Here is a tiny trained network, its code and every weight. The questions are about switching its units off for an input and a class, where a switched-off unit gives its printed mean instead of its output.

import numpy as np


def w(rows, s, z=0):
    codes = np.array(rows[::2]) - 128.0
    scale = np.full(codes.shape[1], s)
    scale[-1] = z or s
    return codes * scale


def f(y):
    return np.maximum(y, 0)


def log_softmax(a):
    a = a - a.max(-1, keepdims=True)
    return a - np.log(np.exp(a).sum(-1, keepdims=True))


def net(x, mask):
    res = np.array(x, float).reshape(1, 6) / 4 @ E
    y = f(res @ A[0][:, :-1].T + A[0][:, -1])
    res = res + np.where(mask, y, B[0][:, -1]) @ B[0][:, :-1]
    return log_softmax(res[-1] @ U[:, :-1].T + U[:, -1])


A, B = {}, {}
E = w([
[133,201,89,90,139,133,37,96,92],'x0',
[49,127,137,94,94,168,115,117,62],'x1',
[213,173,255,62,210,144,237,168,67],'x2',
[130,203,48,158,207,112,140,199,129],'x3',
[161,56,67,50,225,19,127,92,94],'x4',
[232,49,113,139,175,189,42,120,113],'x5',
],0.0088)
A[0] = w([
[148,100,103,159,126,108,132,124,161,79],'n1',
[108,209,146,101,112,150,111,123,80,51],'n2',
[176,146,131,64,187,121,136,115,87,97],'n3',
[87,147,154,102,88,110,170,115,148,123],'n4',
[128,154,144,155,98,148,95,156,120,252],'n5',
[146,72,134,134,148,103,115,101,133,249],'n6',
[148,148,143,166,133,154,86,117,158,249],'n7',
[105,134,10,120,162,82,65,119,128,236],'n8',
[154,192,135,151,180,117,182,206,139,211],'n9',
],0.014,0.0022)
B[0] = w([
[143,103,55,153,91,185,134,132,110,174],'n1',
[132,94,72,185,88,156,116,153,120,189],'n2',
[208,94,207,93,150,82,132,111,113,222],'n3',
[108,191,110,160,118,59,179,130,60,193],'n4',
[123,163,106,154,65,84,93,117,138,190],'n5',
[155,118,108,113,113,145,103,209,142,200],'n6',
[154,150,91,153,93,107,101,151,141,180],'n7',
[208,247,116,176,164,93,69,150,203,254],'n8',
[92,106,126,174,177,191,224,227,73,237],'n9',
],0.011,0.015)
U = w([
[62,147,166,108,104,97,174,69,110,85],'0',
[116,165,104,133,180,158,157,123,182,2],'1',
[157,7,160,88,157,151,126,139,114,70],'2',
[158,144,164,131,173,124,188,171,107,142],'3',
[173,157,114,138,107,122,63,120,179,192],'4',
[80,124,133,122,177,177,153,126,138,51],'5',
[85,122,68,170,99,146,148,173,127,236],'6',
],0.012,0.0048)

Each question gives the input, the list of numbers given to net, and the class t.
The units are the neurons (one row each of A and B). Each row of codes is followed by its name. A weight is (code - 128) times the scale printed after its matrix; where a second scale follows, it is the last column's (A, B and U).
mask holds one flag per neuron, in row order. A switched-off neuron (its flag False) gives its mean, the last column of its row in B, instead of its output. The means were averaged over made-up inputs and are rounded, as every weight is.
A unit's drop is (log p(t) with every unit on - log p(t) with that unit switched off) / (log p(t) with every unit on - log p(t) with every unit switched off).
The circuit of an input: a set's keep is (log p(t) with only the set's units on - log p(t) with every unit switched off) / (log p(t) with every unit on - log p(t) with every unit switched off). Starting from all 9 units, units are removed one at a time, each time the one whose removal leaves the highest keep (on an exact tie, the one counted first), for as long as the keep stays at least 0.8.
circuit, biggest first: the units of the circuit, biggest drop first
most important unit: the unit with the biggest drop
top k neurons: the k neurons with the biggest drops, biggest first
drop of u: that unit's drop, to one decimal
input [-1,-7,2,5,-7,0], class 6: circuit, biggest first : n3
input [-8,7,-3,-6,8,-7], class 0: circuit, biggest first : n9; n4
input [-4,4,8,0,6,6], class 2: circuit, biggest first : n8; n3
input [-6,6,7,-2,-8,-7], class 6: top 2 neurons : n2; n3
input [-4,7,0,-4,-3,-5], class 0: circuit, biggest first : n9; n8
input [4,-6,5,-5,-7,-1], class 6: circuit, biggest first : n3; n8
input [-2,4,2,3,8,5], class 4: top 3 neurons : n8; n9; n4
input [-7,8,7,-7,-5,1], class 0: circuit, biggest first : n9; n8; n6
input [-4,-8,1,-2,-5,8], class 6: top 3 neurons : n8; n3; n1
input [-4,4,0,0,8,5], class 4: top 2 neurons : n9; n8
input [-3,2,2,3,2,4], class 2: top 2 neurons : n8; n4
input [5,-5,3,-2,3,5], class 2: top 4 neurons : n3; n8; n5; n4
input [0,-6,4,0,-7,5], class 6: top 2 neurons : n3; n7
input [3,4,3,-3,6,5], class 2: most important unit : n3
input [1,-8,3,3,-5,-3], class 6: top 2 neurons : n3; n8
input [-2,-6,0,-1,-8,2], class 6: top 2 neurons : n8; n3
input [5,-7,5,-4,-1,3], class 2: top 2 neurons : n8; n4
input [-5,8,2,-6,-6,8], class 4: top 2 neurons : n9; n5
input [-2,5,-1,0,3,4], class 4: drop of n9 : 1.6
input [-8,-6,0,-1,5,4], class 2: circuit, biggest first : n8
input [-7,7,6,-2,6,0], class 2: drop of n8 : 0.7
input [6,7,-1,6,7,-6], class 4: drop of n8 : 0.4
